[[-1.97, -2.29, 1.70, -1.51, -1.10, -1.59, -2.11, -0.81, -0.89, -1.09, -1.53, 1.21],
[0.55, 1.98, 1.67, 0.92, 1.12, 0.22, 1.80, -1.30, 2.80, 0.33, 2.10, -1.44],
[-1.33, -0.46, 3.34, -4.71, -2.33, -2.52, 3.72, -1.28, 1.86, -2.42, -1.03, -3.27],
[0.53, -0.76, -1.94, 2.80, 3.41, 3.08, 0.17, 2.66, -1.60, 1.21, -0.08, -0.18],
[1.11, -0.27, -2.28, 2.63, -0.41, 1.35, -1.04, 0.59, -1.79, 2.04, -0.57, -0.17],
[1.58, 2.37, 0.55, 1.81, 1.01, -0.12, 2.60, -1.40, 1.79, 1.39, 1.41, -2.56],
[1.49, 3.03, -3.45, 1.00, 1.77, 2.01, 1.97, 1.94, -0.16, 1.00, 2.86, -0.49],
[-0.51, -2.10, -1.10, 0.44, -1.33, 2.54, -0.09, 4.54, -1.37, -0.66, -1.63, -2.71],
[1.47, 0.66, 0.91, 0.97, 2.65, 0.12, 1.05, 0.20, 1.13, 3.18, 1.39, -1.87],
[-2.09, -2.09, 2.67, -0.96, -0.14, 1.74, -1.43, 3.56, -1.19, -2.36, -1.75, 1.57]]
Counting starts at 1.
The entry just right of 1.81 -> 1.01
The entry in the bottom-left corner: -2.09
Give the entry at row 2, column 1.
0.55
Give the entry in row 2 and column 3.
1.67
The top-left entry is -1.97
Give the entry directly above 4.54.
1.94
The entry just left of -2.36 -> -1.19
The top-right entry -> 1.21
The entry directly below 0.66 is -2.09
Give the entry just left of 2.60.
-0.12
The entry just left of -0.41 -> 2.63
The entry in row 1 and column 3: 1.70
Give the entry directly above -3.27.
-1.44
The entry directly above 0.53 -> -1.33
The entry in the bottom-right corner: 1.57
Give the entry just right of 0.12.
1.05
Give the entry directly below the smallest entry.
2.80
Give the entry just right of the smallest entry.
-2.33
The top entry of the column that holds the smallest entry -> -1.51
Give the smallest entry.
-4.71
The bottom entry of the column that holds the largest entry: 3.56
The entry just right of 1.35 -> -1.04
The entry at row 1, column 2: -2.29
The entry just right of 0.22: 1.80
The entry at row 3, column 3 is 3.34
The entry just right of -0.27 -> -2.28
Give the bottom entry of the column that holds the smallest entry.
-0.96
The entry directly below the largest entry is 0.20
The entry just left of the largest entry -> -0.09

a =
[[41 43 57 26 76 38 27 61 65 68 71 57]
 [19 24 60 31 56 30 16 16 27 52 16 59]
 [61 50 62 35 20 25 27 80 87 17 72 61]
 [51 51 31 47 30 49 49 61 49 22 58 32]
 [32 28 72 16 56 23 26 56 50 34 66 65]
 [57 60 64 57 24 55 50 56 65 27 53 64]
 [56 62 22 40 27 46 20 73 71 12 52 29]
 [35 34 65 20 48 17 19 62 66 32 75 62]
 [58 66 20 70 47 79 62 54 50 66 35 26]
 [73 66 29 54 25 66 77 77 63 29 71 26]]
Counting starts at 1.
The entry in the bottom-right corner -> 26
The entry directly below the smallest entry is 32
Which number is the entry at row 3, column 1?
A: 61
The entry just left of the smallest entry -> 71
Which number is the entry at row 2, column 3?
A: 60
Which number is the entry directly below 68?
A: 52
The entry at row 1, column 1 -> 41
Which number is the entry in the bottom-left corner?
A: 73
Which number is the entry just right of the smallest entry?
A: 52
Which number is the entry in row 2 and column 1?
A: 19
The entry directly below the largest entry is 49
The entry just left of 28 is 32
The entry directly below 75: 35
Which number is the entry in row 1 and column 2?
A: 43
Which number is the entry in row 1 and column 3?
A: 57
Which number is the top entry of the column that holds the smallest entry?
A: 68
Which number is the top-right entry?
A: 57
Which number is the entry directly above the smallest entry?
A: 27
Which number is the bottom entry of the column that holds the smallest entry?
A: 29
Which number is the entry just left of 63?
A: 77
Which number is the entry at row 2, column 2?
A: 24
Which number is the entry just right of the largest entry?
A: 17
The largest entry: 87
Which number is the entry directly above the largest entry?
A: 27
